[128 = 0]

[121 122 103 109 127 119 127 128 124 127 114 158 129 131 142  69 133 130
 107 120 132 137 126 155 165 122 118 113 142 128 133 123 147 125 151 127
 120 148 116 158 117 133 139 134 129 147 133 108 130 131  76 133 125 130
 132 119 139] | mg
[115 133 103 112 113 145 130 145 120  94  91 188 153 100 153  43 127 150
 123 124 131 131 125 142 155 123 126 112 138 120 112 129 147 133 138 129
  96 152 143 180 135 144 128 117 110 176 135 116 134 146  55 129 130 118
 143  95 137] | ch
[134 122 105 111 120 124 138 127 122 143 121 159 150 130 148  44 125 124
  98 119 133 122 122 159 168 117  96 111 135 129 145 146 157 141 140 123
 140 139 111 151 137 126 115 115 120 161 124 107 127 133  91 117 158 127
 142 132 134] | mg
[ 95 118  96 115 113 127 138 123 119 123  91 179 124 117 133  57 130 133
  99 121 127 116 128 131 150 107 103  98 140 121 157 146 160 127 147 131
 115 137 119 155 139 138  88 105 122 147 135 116 123 137  85 124 134 129
 131 128 134] | nf
[119 114  98 150 106 113 118 137 136 133  94 163 162 142 150  51 140 142
 117 116 151 127 123 150 161 107 110 120 149 132 145 135 149 121 143 124
 111 138 110 160 131 127 123 129 113 158 116 106 128 141  68 123 137 131
 144 142 137] | mg
[ 96 160  83  83  98 131 110 123 116 122  96 185 147 142 141   4 128 145
  87 103 134 134 123 158 178  94  91  83 140 123 170 153 144 137 141 129
 118 147 119 168 134 122 128 112 111 141 119  90 119 142  78 107 112 132
 113 122 123] | mg
[112 130 112 106 122 134 127 128 121  98  92 203 101 112 132  71 132 130
 101 102 140 136 135 146 170 109 111 108 135 100 149 126 150 129 144 122
 123 141 122 167 130 138 130 122 126 147 139  90  96 169 124 113 119 144
 132 125 131] | gl
[106 122 132  99 100 124 108 131 127 115 111 163 135 111 135 126 129 145
  86 115 142 139 130 134 136 110 105  18 116  86 170 131 158 127 141 140
 103 141 139 134 135 135 142 130 116 123 124 112 115 150 159 126 122 140
 121 138 136] | ch
[ 82 104  88  98  56 116 107 125 130 110 113 174 145 108 138  69 122 167
 107 123 134 129 122 160 172 120  93 104 125 106 159 172 148 135 132 135
  97 137 127 153 132 145 139 138 109 144 129 135 138 155 102 120 108 125
 138 113 137] | ch
[125 173 100  75 115 117 141 131 112 110  95 194 130 119 145  56 108 148
  97 172 134 131 112 166 156 105 128 107 131 135 157 137 153 134 124 131
 128 143 125 167 128 140 144 108 118 155 122 101 118 155 111 126 131 129
 132 105 137] | gl
[113 112 102  78 119 117 132 129 120 102 111 177 112 109 137  80 140 147
 123 114 125 128 126 143 143 118 114 112 129 118 135 179 151 141 134 136
 106 131 132 147 127 132 121 129 115 144 131 111 119 157 115 136  98 128
 130 142 139] | ch
[ 85 121  97 150  83 125 112 126 120 132  59 218 145 122 155  38 132 138
 104 134 144 123 134 153 157 101  94 119 125 103 173 130 160 138 148 130
 144 150 107 163 131 142 131 122 117 171 113  99 120 163  73 135 143 139
 132 109 137] | gl
[118 124  90  85 120 139 114 125 122 111 120 161 138  90 134  58 125 148
 105 138 125  89 128 146 152 115 106  93 149 117 135 137 158 139 142 127
  85 137 144 168 120 132 137 118 128 139 133  98 126 144  75 138 127 125
 128 125 142] | gl
[ 71 112 115 122 116 120 124 146 154 121 108 187 141 114 119  77 135 144
 104 127 126 123 121 143 139 128 128 113 137 110 154 123 149 133 142 152
 101 137 128 168 134 134 133 123 110 156 130 120 115 156 121 125 122 126
 129 123 128] | ch
[ 99 117  91 144  91 122 117 126 145 129  99 165 154 133 147  52 131 135
  78 124 132 129 129 159 160 115 108 137 144 127 148 136 210 140 151 120
  98 148  86 168 127 103 129 113 118 161 129 103 121 142  89 125 146 118
 109 190 140] | mg
[124 127 106 108 128 121 140 138 133 116 104 160 158 128  93  84 128 126
 141 126 128 115 116 166 148 123 120 115 135 150 150 140 147 150 134 118
  99 127 131 142 119 131 135 125 131 153 134 125 119 135  91 125 113 128
 133 123 135] | nf
[126 115 104  87 121 128 132 124 125 114 109 167 142  92 138  51 125 135
  91 123 123 127 131 144 121 117 106  78 142 111 157 131 137 155 134 119
  98 150 126 168 109 134 130 131 125 151 140 103 136 148  78 118 115 148
 145 130 134] | nf
[125 123 100 107 141 104 100 129 104 144 112 136 145 134 132  75 132 119
 104 132 127 114 122 168 149 107 110  97 149 136 138 152 145 125 141 125
 121 151 116 140 118 135 129 117 122 150 128  94 119 124  85 145 144 124
 115 141 124] | mg
[125 116 100  74 128 136 139 135 123 116 101 185  96 104 114  94 132 108
  98 113 138 121 131 131 132 109 121  95 126 110 161 139 130 145 136 128
 129 132 123 120 127 132 108 111 113 131 134 114 114 157  92 122 103 133
 117 133 140] | gl
[134 113 105 134 103 125 123 121 127 118  92 201 130 128 157  65 159 144
 122 131 133 137 130 152 144 113 128 135 129 108 163 135 147 135 138 136
 118 139 113 165 135 134 137 123 110 171 121 126 130 143  93 120 127 138
 132 120 133] | gl
[118 113 113  88 107 138 120 128 117 172 125 199 141 115 131  73 113 127
 103 115 128 128 119 146 145 115 120  92 125  99 150 159 168 143 143 121
 108  95 145 110 127 144 135 107 107 155 132  98 118 141 106 127 103 126
 128 119 144] | ch
[110 115  97 130 114 120 133  87 127 141 104 155 166 126 144  67 126 144
 109 128 131 129 125 140 140 112 113 117 138 136 171 120 141 131 108 129
 121 143 102 162 129 119 140 123 135 147 128 108 120 127  86 124 145 126
 136 148 140] | mg
[103 115 112  99  98 116 128 117  55 102  83 199 126 111 136  68 133 151
 101 113 140 140 124 137 146  97 120 103 142 101 157 138 157 136 145 132
 102 170 125 175 121 124 133 135 138 156 127  86 124 166  82 144 114 118
 102 129 127] | gl
[122 121 107 122 124 124 129 127 128 138 114 148 127 132 125  63 132 124
  94 130 129 127 122 151 161 116 115 105 129 135 145 128 148 140 141 120
  93 139 109 157 139 127 117 129 122 143 111 106 121 146  96 133 134 132
 132 133 155] | mg
[123 123 103 111 109 124 114 124 118 109  87 202 143 117 150  52 121 145
 116 120 159 133 121 155 155 113 110  93 134 117 159 122 155 125 150 122
 116 136 124 164 138 143 136 119 118 156 118 112 123 162  96 122  80 131
 134 122 153] | gl
[123 129  99  79 119 124 123 126 129 112 108 157 141  94 126  89 126 130
  89 127 109 132 134 131 137 120 112 111 140 106 153 125 142 125 138 151
 116 138 132 127 120 130 120 108 118 146 137 117 123 160  83 157 124 139
 133 137 131] | ch
[ 99 116 111 130  99 137 115 134 124 103 106 185 148  91 146  66 133 151
  92 113 128 123 123 146 156  99 122 116 109 103 141 141 163 136 181 153
 110 122 136 168 129 139 134 137 109 155 126 136 127 149 103 118 119 132
 125 125 133] | ch
[118 121 109 101 114 130 131 131 134 114 120 155 137 130 131  85 124 151
  97 127 114 125 133 132 152 108 117 123 116 133 159 131 140 134 124 105
 121 136 119 153 127 111 124 103 122 141 123 114 125 134 104 139 119 130
 130 131 131] | mg
[119 122 108 108 113 122 127 130 134 123 104 181 117 113 130  75 124 113
 101 117 130 111 155 147 157 120 134 105 120 111 153 142 142 126 151 129
 131 130 133 159 133 130 135 127 130 157 128 113 131 175 107 120 139 139
 124 115 136] | gl
[128 125 101  65 139 125 133 126 125 120  86 164 130 108 127  63 123 132
 110 120 129 129 136 148 149 103 117 105 140 108 145 146 144 129 141 123
 116 139 118 145 132 140 129 113 115 153 132  99 115 141  93 124 165 121
  92 107 123] | nf
[ 95 113 107 140  89 112 123 126 122 118 100 210 148 138 146  43 134 158
 105 111 146 110 108 128 165 114 138 124 151 129 143 146 166 137 143 132
 105 142 118 170 129 126 142 128 115 170 146 112 128 156  84 139 164 124
 147 123 118] | gl
[109 128 115 122 121  96 123 137 126 131  75 176 147 114 137  42 121  80
  74 118 135 133 127 148 158 110 119 107 150 120 200 133 150 129 116 133
 121 152 135 148 128 135 141 130 120 161 145 101 122 147  72 124 138 132
 129 107 130] | nf
[114 136  95 164  94  88 115 116 120 135  93 180 151 143 151  45 120 145
 110 117 122 112 110 252 193 119 117 110 134 130 141 133 170 129 146 137
 121 142 101 161 145 131 124 121 147 158 128 109 127 146  93 129 153 127
 134 127 133] | mg
[141 100 105 115 138 146 145 118 122 134  96 182 113 131 133  14 128 136
 121 119 129 129 125 155 166 109 112  74 165 160 134 154 146 149 143 141
 152 131  90 178 126 127 120 102 122 196 135  95 117 121  44 132 129 120
 128 130 148] | mg
[113 126  97 129  97 114 111 125 164 154 110 143 163 120 118  89 142 122
 101 132 126 130 129 169 153 123  99 114 149  98 169 140 138 123 140 127
 120 142 115 154 139 122 133 132 125 143 127 106 132 142 101 129 121 128
 104 131 144] | mg
[100 103  90  82 101 134 117 125 122 118 100 172 141 128 140  36 123 136
  90 130 124 130 125 164 164 100 102  90 147 124 172 152 181 174 133 127
 105 151 119 173 125 132 130 120 115 162 132  74 127 139  85 140 113 129
 132 121 166] | mg
[110 120  95 104 135 115 130 111 122  98  94 188 157 109 154  55 130 137
 124 111 152 128 125 142 160 124 120 106 134 133 151 130 150 119 140 133
 117 118 129 165 136 138 122 130 136 154 127 125 115 144  98 122 145 128
 146 105 133] | ch
[ 92 104 114 122 103 119 130 139 128 141 105 144 127 120 121  81 125 135
  91 133 123 135 126 170 142 114 118 115 136 128 156 131 149 146 133 131
 115 146 108 138 133 134 142 125 121 147 134 124 123 149 109 130 118 135
  97 118 142] | mg
[112 140 140  55 136  96 125 122 142 110 110 185 126 114 138  70 117 127
  80 115 130 113 110 136 158 108 116  86 124 124 171 150 148 138 143 122
 111 133 135 146 134 145 134 105  96 137 118  89 120 160 104 135 117 125
 114 113 129] | gl
[108 134 109 123 120 116 129 129 132 145 101 167 128 121 133  60 129 129
  97 132 132 129 126 164 156 126 116 119 140 130 173 149 165 129 141 136
 106 152 119 157 121 130 124 120 118 144 132 109 110 147 109 139 146 128
 120 135 159] | mg
[ 93 127  85 185  89 106 105 135 128 135  63 213 187 132 156  45 180 134
 104 128 146 117 131 159 161 125 107 117 134 118 164 142 150 118 137 141
 114 142 104 156 138 139 129 119 126 166 120 120 149 147  71 103 156 135
 136 116 114] | nf
[101 118  96 156 115 134 122 119 130 139  92 170 139 116 141  45 129 144
  99 133 124 126 116 156 166 114 103 140 142 137 153 114 162 129 165 119
 119 152 111 179 139 126 130 120 116 169 114  89 118 139  82 118 164 138
 133 126 140] | mg
[118 110 107  95 104 131 128 137  97 114  97 181 110 103 141  58 123 150
  98 104 133 124 127 152 150 108 124 110 132 112 159 136 157 132 150 115
 112 132 128 164 125 135 135 105 112 164 149 100 119 161  96 124  92 129
 131 112 142] | gl

[137 136 118 132 127 128 134 127 121 129 134 126 132 123 133 119 133 123
 137 125 142 132 127 126 127 119 123 126 126 126 133 136 128 131 126 122
 124 135 130 131 123 139 125 127 124 134 124 134 124 123 129 134 125 129
 119 132 119] | P
[127 121 135 119 129 132 126 134 119 125 113 137 123 124 128 140 119 129
 108 134 117 127 137 121 132 136 139 126 130 129 122 119 134 140 128 145
 132 135 125 138 129 120 135 146 130 140 129 133 117 138 123 117 126 121
 143 133 135] | E
[132 135 119 124 124 132 133 139 119 133 129 127 135 125 132 125 129 125
 126 128 143 124 127 122 129 121 130 119 135 129 130 134 126 137 128 127
 123 129 129 137 119 127 134 132 131 130 127 135 124 121 128 122 127 131
 130 130 123] | W
[126 135 121 133 128 128 129 121 124 123 132 125 130 118 137 132 136 125
 132 140 142 118 129 128 131 126 134 127 121 115 128 140 120 130 121 119
 121 138 136 124 123 127 132 124 131 132 129 138 120 135 124 132 123 131
 122 126 119] | W
[121 126 124 129 119 131 133 134 127 136 131 125 126 134 128 133 131 125
 115 135 125 107 123 130 124 118 128 126 140 119 129 137 122 127 123 129
 124 119 128 126 139 118 130 125 135 125 125 125 129 127 132 113 129 117
 136 129 133] | M
[140 136 114 131 132 127 136 128 139 132 135 118 133 124 135 114 137 117
 140 131 144 127 117 129 126 131 127 133 127 121 128 131 126 132 131 121
 124 140 134 122 125 129 127 119 125 129 129 137 137 128 127 145 126 142
 117 128 126] | W
